Below is a small trained network, with its code and all its weights. Each question gives an input and a class and asks what happens when units are switched off, that is, made to give their printed mean instead of their output.

import numpy as np


def w(rows, s, z=0):
    codes = np.array(rows[::2]) - 128.0
    scale = np.full(codes.shape[1], s)
    scale[-1] = z or s
    return codes * scale


def norm(h):
    return h / np.sqrt((h * h).mean(-1, keepdims=True) + 1e-5)


def f(y):
    return np.maximum(y, 0)


def log_softmax(a):
    a = a - a.max(-1, keepdims=True)
    return a - np.log(np.exp(a).sum(-1, keepdims=True))


def net(x, mask):
    res = np.array(x, float).reshape(1, 5) / 4 @ E
    u = 0
    for l in range(3):
        y = f(norm(res) @ A[l][:, :-1].T + A[l][:, -1])
        res = res + np.where(mask[u : u + 3], y, B[l][:, -1]) @ B[l][:, :-1]
        u += 3
    return log_softmax(norm(res)[-1] @ U[:, :-1].T + U[:, -1])


A, B = {}, {}
E = w([
[165,194,112,221,181,90],'x0',
[69,85,129,134,85,198],'x1',
[86,146,182,59,75,122],'x2',
[118,115,42,133,163,104],'x3',
[126,135,205,110,174,253],'x4',
],0.004)
A[0] = w([
[133,74,88,112,99,110,252],'0.n0',
[161,30,113,167,158,83,96],'0.n1',
[108,2,154,60,67,182,154],'0.n2',
],0.0045,0.0019)
B[0] = w([
[100,175,215,155,61,102,201],'0.n0',
[172,121,95,174,149,124,170],'0.n1',
[84,42,172,92,254,135,255],'0.n2',
],0.0073,0.0037)
A[1] = w([
[146,154,78,167,242,138,2],'1.n0',
[3,168,138,114,161,118,199],'1.n1',
[185,145,90,133,171,98,181],'1.n2',
],0.0057,0.00098)
B[1] = w([
[171,174,78,35,138,84,239],'1.n0',
[255,132,80,112,55,163,251],'1.n1',
[151,93,138,139,201,179,222],'1.n2',
],0.006,0.003)
A[2] = w([
[116,74,37,244,77,67,10],'2.n0',
[203,175,81,105,75,117,62],'2.n1',
[128,149,207,98,130,254,246],'2.n2',
],0.0052,0.0014)
B[2] = w([
[88,32,204,254,164,108,179],'2.n0',
[149,123,113,76,80,180,174],'2.n1',
[44,160,74,157,100,128,255],'2.n2',
],0.0061,0.0051)
U = w([
[216,166,81,148,204,121,173],'0',
[147,164,87,114,72,196,2],'1',
[36,48,161,80,139,202,210],'2',
[116,53,144,248,131,86,106],'3',
[90,217,166,179,119,197,37],'4',
[153,136,179,72,58,83,131],'5',
],0.012,0.0028)

Each question gives the input, the list of numbers given to net, and the class t.
The units are the neurons (one row each of A and B). Each row of codes is followed by its name. A weight is (code - 128) times the scale printed after its matrix; where a second scale follows, it is the last column's (A, B and U).
mask holds one flag per neuron, layer by layer. A switched-off neuron (its flag False) gives its mean, the last column of its row in B, instead of its output. The means were averaged over made-up inputs and are rounded, as every weight is.
A unit's drop is (log p(t) with every unit on - log p(t) with that unit switched off) / (log p(t) with every unit on - log p(t) with every unit switched off).
The circuit of an input: a set's keep is (log p(t) with only the set's units on - log p(t) with every unit switched off) / (log p(t) with every unit on - log p(t) with every unit switched off). Starting from all 9 units, units are removed one at a time, each time the one whose removal leaves the highest keep (on an exact tie, the one counted first), for as long as the keep stays at least 0.8.
circuit, biggest first: the units of the circuit, biggest drop first
top k neurons in layer l: the k neurons of layer l with the biggest drops, biggest first
drop when u is switched off: that unit's drop, to one decimal
input [0,1,7,5,-1], class 1: circuit, biggest first : 1.n1
input [-5,-6,2,8,2], class 5: circuit, biggest first : 0.n0, 1.n2, 1.n1
input [7,6,3,5,1], class 1: circuit, biggest first : 2.n1, 1.n1
input [-2,8,0,7,-6], class 3: circuit, biggest first : 2.n0, 0.n0
input [-1,-7,0,-5,3], class 4: circuit, biggest first : 0.n2, 1.n0, 2.n2
input [-8,-4,-5,4,-3], class 3: circuit, biggest first : 0.n0, 0.n1, 2.n0
input [5,0,4,3,5], class 1: top 2 neurons in layer 0 : 0.n2, 0.n1
input [-6,-4,-6,0,-2], class 3: top 2 neurons in layer 0 : 0.n0, 0.n2
input [-8,-8,-8,-3,-5], class 3: top 2 neurons in layer 0 : 0.n0, 0.n2
input [-2,0,-4,5,3], class 0: top 2 neurons in layer 1 : 1.n0, 1.n1
input [4,7,-8,2,3], class 0: drop when 1.n0 is switched off : 1.2
